Below are the code and all the weights of a small trained network. Each question names an input and a class and asks about switching units off, where a switched-off unit gives its printed mean instead of its output.

import numpy as np


def w(rows, s, z=0):
    codes = np.array(rows[::2]) - 128.0
    scale = np.full(codes.shape[1], s)
    scale[-1] = z or s
    return codes * scale


def f(y):
    return y / 2 * (1 + np.tanh(0.7978845608 * (y + 0.044715 * y**3)))


def log_softmax(a):
    a = a - a.max(-1, keepdims=True)
    return a - np.log(np.exp(a).sum(-1, keepdims=True))


def net(x, mask):
    res = np.array(x, float).reshape(1, 8) / 4 @ E
    y = f(res @ A[0][:, :-1].T + A[0][:, -1])
    res = res + np.where(mask, y, B[0][:, -1]) @ B[0][:, :-1]
    return log_softmax(res[-1] @ U[:, :-1].T + U[:, -1])


A, B = {}, {}
E = w([
[182,20,105,209,233,106,122,158,139,111,86,154],'x0',
[145,118,128,146,119,213,37,146,159,22,102,53],'x1',
[152,93,127,111,109,151,173,137,115,117,141,119],'x2',
[105,135,141,128,147,135,131,122,123,112,125,142],'x3',
[145,131,125,133,119,132,132,127,130,130,126,130],'x4',
[88,71,193,143,69,148,115,190,250,145,162,185],'x5',
[117,124,123,124,129,128,121,132,125,135,122,125],'x6',
[131,142,141,136,141,128,138,114,143,119,133,128],'x7',
],0.011)
A[0] = w([
[123,233,107,80,108,151,143,109,61,128,138,76,193],'N0',
[111,129,137,136,137,63,193,119,104,195,136,183,253],'N1',
[139,32,147,193,157,132,119,184,200,141,111,206,71],'N2',
[135,120,121,148,127,186,90,124,136,69,97,72,140],'N3',
[151,142,117,125,161,130,138,137,130,147,150,141,153],'N4',
[120,186,124,86,99,128,137,107,98,129,135,77,186],'N5',
[193,124,55,145,255,111,141,102,43,121,76,83,149],'N6',
[125,216,102,89,105,132,142,72,39,118,113,71,200],'N7',
[135,133,122,153,122,218,65,143,140,60,108,63,154],'N8',
[139,140,124,132,94,217,45,151,161,27,114,71,134],'N9',
[77,191,160,77,31,160,149,142,154,151,142,173,166],'N10',
[63,173,176,81,19,176,123,121,180,149,136,125,141],'N11',
],0.012,0.0075)
B[0] = w([
[125,98,110,79,144,171,97,119,185,121,71,144,239],'N0',
[115,155,96,43,111,109,188,83,113,163,145,248,230],'N1',
[122,109,115,63,139,162,92,92,188,126,63,150,227],'N2',
[139,128,150,198,163,119,95,156,142,109,119,93,194],'N3',
[96,122,121,114,124,124,130,131,99,116,115,155,142],'N4',
[109,101,145,113,116,142,103,113,181,136,99,152,204],'N5',
[148,153,81,200,160,73,144,113,17,138,144,131,234],'N6',
[133,94,111,77,159,168,99,121,183,128,59,162,251],'N7',
[161,96,132,176,144,153,79,161,136,112,117,51,219],'N8',
[92,156,120,100,97,183,138,116,75,139,91,15,234],'N9',
[149,116,187,160,106,70,145,158,176,108,208,158,225],'N10',
[98,166,150,122,67,141,176,138,100,138,179,58,225],'N11',
],0.018,0.021)
U = w([
[133,104,88,41,158,138,117,120,214,162,88,232,218],'0',
[142,65,123,112,154,180,53,121,205,97,42,89,188],'1',
[131,148,184,124,75,35,178,127,165,149,255,171,114],'2',
[85,197,175,141,52,148,147,182,95,130,178,45,118],'3',
[147,180,71,143,150,47,173,81,12,175,145,168,80],'4',
[193,141,92,238,184,96,94,164,44,105,132,89,4],'5',
],0.0069,0.0025)

Each question gives the input, the list of numbers given to net, and the class t.
The units are the neurons (one row each of A and B). Each row of codes is followed by its name. A weight is (code - 128) times the scale printed after its matrix; where a second scale follows, it is the last column's (A, B and U).
mask holds one flag per neuron, in row order. A switched-off neuron (its flag False) gives its mean, the last column of its row in B, instead of its output. The means were averaged over made-up inputs and are rounded, as every weight is.
A unit's drop is (log p(t) with every unit on - log p(t) with that unit switched off) / (log p(t) with every unit on - log p(t) with every unit switched off).
The circuit of an input: a set's keep is (log p(t) with only the set's units on - log p(t) with every unit switched off) / (log p(t) with every unit on - log p(t) with every unit switched off). Starting from all 12 units, units are removed one at a time, each time the one whose removal leaves the highest keep (on an exact tie, the one counted first), for as long as the keep stays at least 0.8.
units of the circuit, in order: the units of the circuit, biggest drop first
unit that matters most: the unit with the biggest drop
k most important neurons: the k neurons with the biggest drops, biggest first
drop of u: that unit's drop, to one decimal
input [0,4,-5,7,-5,6,-8,-7], class 3: unit that matters most => N7
input [0,-1,-5,-8,-3,4,2,5], class 2: units of the circuit, in order => [N7 N0]
input [-2,-1,-2,8,-7,1,-7,-2], class 2: 2 most important neurons => [N2 N7]
input [8,2,6,3,-1,0,1,-2], class 5: 3 most important neurons => [N6 N7 N0]
input [0,7,-6,-2,2,1,2,0], class 3: 2 most important neurons => [N7 N9]
input [-8,-3,8,8,4,1,-7,2], class 2: 2 most important neurons => [N10 N11]
input [-8,1,0,-3,-6,7,6,5], class 3: 2 most important neurons => [N11 N1]
input [2,0,-8,5,8,-8,6,7], class 4: 2 most important neurons => [N6 N8]
input [5,3,-6,-6,-2,0,-1,1], class 5: 3 most important neurons => [N7 N0 N6]
input [1,-3,5,-1,-3,0,-6,-2], class 4: 2 most important neurons => [N7 N0]
input [7,6,3,6,1,0,2,2], class 5: 2 most important neurons => [N6 N7]
input [7,0,7,-7,5,3,-8,4], class 0: 2 most important neurons => [N8 N9]
input [-7,-6,8,5,-2,1,4,-1], class 2: 3 most important neurons => [N10 N11 N2]
input [-7,-4,4,4,8,2,-7,6], class 2: units of the circuit, in order => [N10]
input [4,0,2,1,-5,-3,2,-4], class 4: drop of N8 => 0.1
input [2,-4,8,-4,0,-4,-1,-8], class 4: drop of N6 => 0.3
input [8,6,-6,0,-3,-8,0,7], class 5: drop of N1 => 0.0
